Below is a small trained network, with its code and all its weights. Each question gives an input and a class and asks what happens when units are switched off, that is, made to give their printed mean instead of their output.

import numpy as np


def w(rows, s, z=0):
    codes = np.array(rows[::2]) - 128.0
    scale = np.full(codes.shape[1], s)
    scale[-1] = z or s
    return codes * scale


def f(y):
    return np.maximum(y, 0)


def log_softmax(a):
    a = a - a.max(-1, keepdims=True)
    return a - np.log(np.exp(a).sum(-1, keepdims=True))


def net(x, mask):
    res = np.array(x, float).reshape(1, 3) / 4 @ E
    y = f(res @ A[0][:, :-1].T + A[0][:, -1])
    res = res + np.where(mask, y, B[0][:, -1]) @ B[0][:, :-1]
    return log_softmax(res[-1] @ U[:, :-1].T + U[:, -1])


A, B = {}, {}
E = w([
[151,74,21,149,192],'x0',
[65,178,10,229,88],'x1',
[217,119,139,103,32],'x2',
],0.012)
A[0] = w([
[222,159,164,124,104,165],'n1',
[61,183,164,132,99,3],'n2',
[139,40,179,55,216,157],'n3',
[89,120,153,123,149,220],'n4',
[144,164,129,175,113,5],'n5',
[75,249,214,152,126,227],'n6',
[103,114,24,149,133,65],'n7',
[97,103,156,144,142,201],'n8',
[157,115,186,64,53,161],'n9',
[167,109,189,81,131,221],'n10',
[138,89,114,149,140,156],'n11',
[212,127,94,145,84,141],'n12',
[192,123,81,108,71,103],'n13',
],0.014,0.0069)
B[0] = w([
[100,88,114,65,166,201],'n1',
[147,79,20,190,72,169],'n2',
[252,141,94,180,40,254],'n3',
[110,95,99,150,95,182],'n4',
[120,178,161,130,121,142],'n5',
[222,183,129,218,115,248],'n6',
[75,42,152,90,144,208],'n7',
[95,89,105,103,74,170],'n8',
[45,115,159,91,212,229],'n9',
[118,137,144,95,175,232],'n10',
[142,106,94,107,189,159],'n11',
[196,227,101,173,103,188],'n12',
[179,169,114,188,92,180],'n13',
],0.011,0.017)
U = w([
[189,168,155,131,94,251],'0',
[153,85,50,126,59,122],'1',
[2,75,193,50,212,76],'2',
],0.0095,0.002)

Each question gives the input, the list of numbers given to net, and the class t.
The units are the neurons (one row each of A and B). Each row of codes is followed by its name. A weight is (code - 128) times the scale printed after its matrix; where a second scale follows, it is the last column's (A, B and U).
mask holds one flag per neuron, in row order. A switched-off neuron (its flag False) gives its mean, the last column of its row in B, instead of its output. The means were averaged over made-up inputs and are rounded, as every weight is.
A unit's drop is (log p(t) with every unit on - log p(t) with that unit switched off) / (log p(t) with every unit on - log p(t) with every unit switched off).
The circuit of an input: a set's keep is (log p(t) with only the set's units on - log p(t) with every unit switched off) / (log p(t) with every unit on - log p(t) with every unit switched off). Starting from the 12 units with the biggest drops (on a tie, the unit counted first), units are removed one at a time, each time the one whose removal leaves the highest keep (on an exact tie, the one counted first), for as long as the keep stays at least 0.8.
units of the circuit, in order: the units of the circuit, biggest drop first
most important unit: the unit with the biggest drop
k most important neurons: the k neurons with the biggest drops, biggest first
drop of u: that unit's drop, to one decimal
input [1,-8,-7], class 1: 4 most important neurons -> (n3, n4, n8, n6)
input [4,-8,-5], class 1: units of the circuit, in order -> (n3, n6)
input [-8,-5,1], class 2: 4 most important neurons -> (n9, n1, n10, n12)
input [-3,8,3], class 0: most important neuron -> (n5)
input [0,0,6], class 2: 3 most important neurons -> (n3, n6, n9)
input [5,-1,6], class 0: units of the circuit, in order -> (n12, n2)
input [-1,7,6], class 0: units of the circuit, in order -> (n12, n2)
input [-8,1,-7], class 1: 2 most important neurons -> (n2, n4)
input [1,-4,-8], class 1: 2 most important neurons -> (n4, n8)
input [-1,-8,5], class 2: 2 most important neurons -> (n9, n1)
input [7,-5,3], class 0: units of the circuit, in order -> (n2, n7)
input [0,4,4], class 0: units of the circuit, in order -> (n2, n12)
input [-6,-1,1], class 2: 3 most important neurons -> (n3, n9, n12)
input [-5,-3,6], class 2: units of the circuit, in order -> (n9)
input [-1,-3,2], class 2: units of the circuit, in order -> (n9, n6)
input [-1,0,7], class 2: 4 most important neurons -> (n3, n9, n6, n1)
input [5,-8,-7], class 1: 2 most important neurons -> (n3, n6)
input [8,-3,6], class 0: 2 most important neurons -> (n12, n2)
input [3,-2,8], class 0: 2 most important neurons -> (n12, n13)
input [0,2,7], class 0: most important unit -> n12
input [-1,7,5], class 0: drop of n10 -> -0.1
input [-3,-7,3], class 2: drop of n9 -> 1.2
input [-6,3,-7], class 1: drop of n10 -> 0.1
input [0,-1,6], class 2: drop of n3 -> 0.5
